Below is a small trained network, with its code and all its weights. Each question gives an input and a class and asks what happens when units are switched off, that is, made to give their printed mean instead of their output.

import numpy as np


def w(rows, s, z=0):
    codes = np.array(rows[::2]) - 128.0
    scale = np.full(codes.shape[1], s)
    scale[-1] = z or s
    return codes * scale


def f(y):
    return y / 2 * (1 + np.tanh(0.7978845608 * (y + 0.044715 * y**3)))


def log_softmax(a):
    a = a - a.max(-1, keepdims=True)
    return a - np.log(np.exp(a).sum(-1, keepdims=True))


def net(x, mask):
    res = np.array(x, float).reshape(1, 8) / 4 @ E
    y = f(res @ A[0][:, :-1].T + A[0][:, -1])
    res = res + np.where(mask, y, B[0][:, -1]) @ B[0][:, :-1]
    return log_softmax(res[-1] @ U[:, :-1].T + U[:, -1])


A, B = {}, {}
E = w([
[132,246,157,245,88,209,254,133,222,182,179],'x0',
[111,71,186,155,75,187,67,171,187,149,168],'x1',
[143,234,128,140,187,51,91,138,92,62,121],'x2',
[144,193,102,136,135,143,102,188,120,170,80],'x3',
[212,54,49,114,47,109,224,72,128,87,103],'x4',
[131,148,176,18,17,164,113,142,157,87,224],'x5',
[104,141,42,137,90,29,78,191,152,75,126],'x6',
[90,105,206,155,206,177,175,121,108,185,77],'x7',
],0.0074)
A[0] = w([
[102,179,201,172,127,130,79,254,149,121,187,238],'n0',
[130,117,101,90,141,141,97,69,64,145,60,135],'n1',
[170,94,28,111,104,67,145,116,123,97,69,252],'n2',
[133,51,123,129,161,98,53,98,59,150,94,210],'n3',
[135,140,101,135,214,106,91,111,103,213,27,190],'n4',
[134,164,154,129,136,173,98,149,142,120,135,155],'n5',
[225,178,125,186,144,143,208,85,122,138,114,234],'n6',
[144,165,111,219,183,143,145,101,198,142,113,195],'n7',
[107,132,98,42,149,164,121,123,168,53,246,141],'n8',
[200,105,136,26,119,79,188,145,168,125,176,92],'n9',
[194,70,175,75,69,163,113,114,113,128,232,184],'n10',
[92,160,179,105,130,226,138,111,93,153,116,157],'n11',
[119,136,149,99,111,88,144,96,146,110,71,183],'n12',
[142,163,92,54,62,151,146,108,116,127,116,141],'n13',
[52,123,219,77,139,178,140,130,167,203,198,182],'n14',
[130,156,107,147,73,117,140,98,192,84,212,95],'n15',
[145,152,113,157,126,131,194,160,66,121,137,231],'n16',
[133,188,54,162,116,124,124,117,129,72,134,238],'n17',
[118,74,106,176,108,123,64,104,76,143,110,234],'n18',
[23,109,100,109,145,82,116,198,106,119,171,155],'n19',
],0.0094,0.0025)
B[0] = w([
[179,237,134,86,30,172,80,150,102,153,113,233],'n0',
[140,123,180,140,158,148,119,149,126,129,84,197],'n1',
[200,171,115,136,198,147,112,254,140,135,131,253],'n2',
[162,98,132,117,189,51,130,172,177,53,125,238],'n3',
[70,150,189,104,182,120,77,144,143,84,139,230],'n4',
[106,160,64,78,80,161,75,141,89,183,115,164],'n5',
[172,91,125,225,245,211,133,193,122,134,177,217],'n6',
[38,212,166,218,117,208,178,90,56,128,151,203],'n7',
[72,207,180,108,201,115,113,95,139,78,89,209],'n8',
[154,159,88,135,237,117,125,51,183,85,143,197],'n9',
[134,115,147,124,92,108,147,74,157,71,73,247],'n10',
[217,3,66,178,151,172,119,143,233,201,169,204],'n11',
[146,100,110,179,164,169,127,141,126,120,113,154],'n12',
[169,167,93,146,197,125,156,141,137,86,153,184],'n13',
[175,67,145,66,57,159,142,113,108,231,72,242],'n14',
[90,130,126,135,179,70,117,168,164,66,67,193],'n15',
[183,121,128,170,146,188,134,183,108,97,197,166],'n16',
[124,176,85,93,201,145,187,108,196,146,146,188],'n17',
[99,82,162,58,196,134,147,161,165,158,142,189],'n18',
[57,102,120,16,70,159,85,161,133,122,96,189],'n19',
],0.007,0.012)
U = w([
[65,121,51,135,132,94,143,70,56,180,225,1],'0',
[102,255,116,208,146,175,172,41,128,92,198,186],'1',
[97,104,156,151,118,181,195,29,138,169,162,64],'2',
[102,117,219,124,143,70,113,144,144,76,103,121],'3',
[59,187,89,56,118,122,127,204,142,183,140,177],'4',
[209,111,62,101,131,121,163,155,194,194,149,132],'5',
[141,177,144,111,44,146,124,95,86,196,104,90],'6',
[158,125,143,211,172,184,130,195,123,177,177,160],'7',
],0.0089,0.0037)

Each question gives the input, the list of numbers given to net, and the class t.
The units are the neurons (one row each of A and B). Each row of codes is followed by its name. A weight is (code - 128) times the scale printed after its matrix; where a second scale follows, it is the last column's (A, B and U).
mask holds one flag per neuron, in row order. A switched-off neuron (its flag False) gives its mean, the last column of its row in B, instead of its output. The means were averaged over made-up inputs and are rounded, as every weight is.
A unit's drop is (log p(t) with every unit on - log p(t) with that unit switched off) / (log p(t) with every unit on - log p(t) with every unit switched off).
The circuit of an input: a set's keep is (log p(t) with only the set's units on - log p(t) with every unit switched off) / (log p(t) with every unit on - log p(t) with every unit switched off). Starting from the 12 units with the biggest drops (on a tie, the unit counted first), units are removed one at a time, each time the one whose removal leaves the highest keep (on an exact tie, the one counted first), for as long as the keep stays at least 0.8.
circuit, biggest first: the units of the circuit, biggest drop first
most important unit: the unit with the biggest drop
top k neurons: the k neurons with the biggest drops, biggest first
drop of u: that unit's drop, to one decimal
input [5,-6,0,6,6,1,5,-6], class 7: circuit, biggest first : [n6]
input [4,4,4,-8,-7,-5,4,-1], class 1: top 2 neurons : [n7; n2]
input [-2,7,-5,8,-2,-2,2,8], class 4: top 2 neurons : [n6; n4]
input [5,7,-4,3,1,7,-1,-1], class 6: circuit, biggest first : [n0; n14]
input [-4,4,-8,1,-3,-3,-2,4], class 5: circuit, biggest first : [n14; n7]
input [2,-2,-5,-3,-6,-4,-8,-6], class 2: circuit, biggest first : [n2; n14]
input [-2,8,8,2,0,-8,1,0], class 3: top 2 neurons : [n4; n3]
input [-4,3,6,6,0,5,-8,5], class 5: top 2 neurons : [n11; n7]
input [3,-1,4,-7,7,4,-1,6], class 1: circuit, biggest first : [n9; n14]
input [-6,7,2,5,4,4,-8,3], class 5: circuit, biggest first : [n11; n7]
input [1,3,4,-5,1,-4,-3,0], class 1: circuit, biggest first : [n2; n14]
input [1,-4,1,4,-5,8,-7,-3], class 5: top 2 neurons : [n11; n7]
input [-5,3,-7,-7,-6,-4,-8,8], class 5: circuit, biggest first : [n11; n14]
input [6,8,-6,4,6,2,-8,6], class 2: circuit, biggest first : [n2]
input [3,1,-8,-4,4,0,-5,-2], class 2: top 4 neurons : [n2; n3; n10; n0]
input [7,-5,1,-1,6,-1,0,4], class 7: top 2 neurons : [n6; n16]
input [-4,8,-5,0,-6,-2,-1,-7], class 4: top 2 neurons : [n18; n19]
input [3,-1,-8,-3,-1,7,5,-8], class 3: top 2 neurons : [n15; n7]
input [-5,-5,7,2,3,-2,8,-2], class 4: top 2 neurons : [n19; n11]
input [5,-3,-4,-3,7,-6,8,-4], class 7: most important unit : n2
input [6,6,-7,-8,3,-1,8,1], class 3: top 2 neurons : [n15; n11]
input [-7,3,-7,0,7,5,6,-1], class 3: top 3 neurons : [n8; n10; n11]
input [5,5,-7,-6,8,-4,4,1], class 7: top 2 neurons : [n6; n8]
input [-7,8,-2,0,5,3,4,-4], class 3: drop of n14 : 0.0
input [7,4,-7,4,-8,-1,-3,-3], class 6: drop of n14 : 0.1
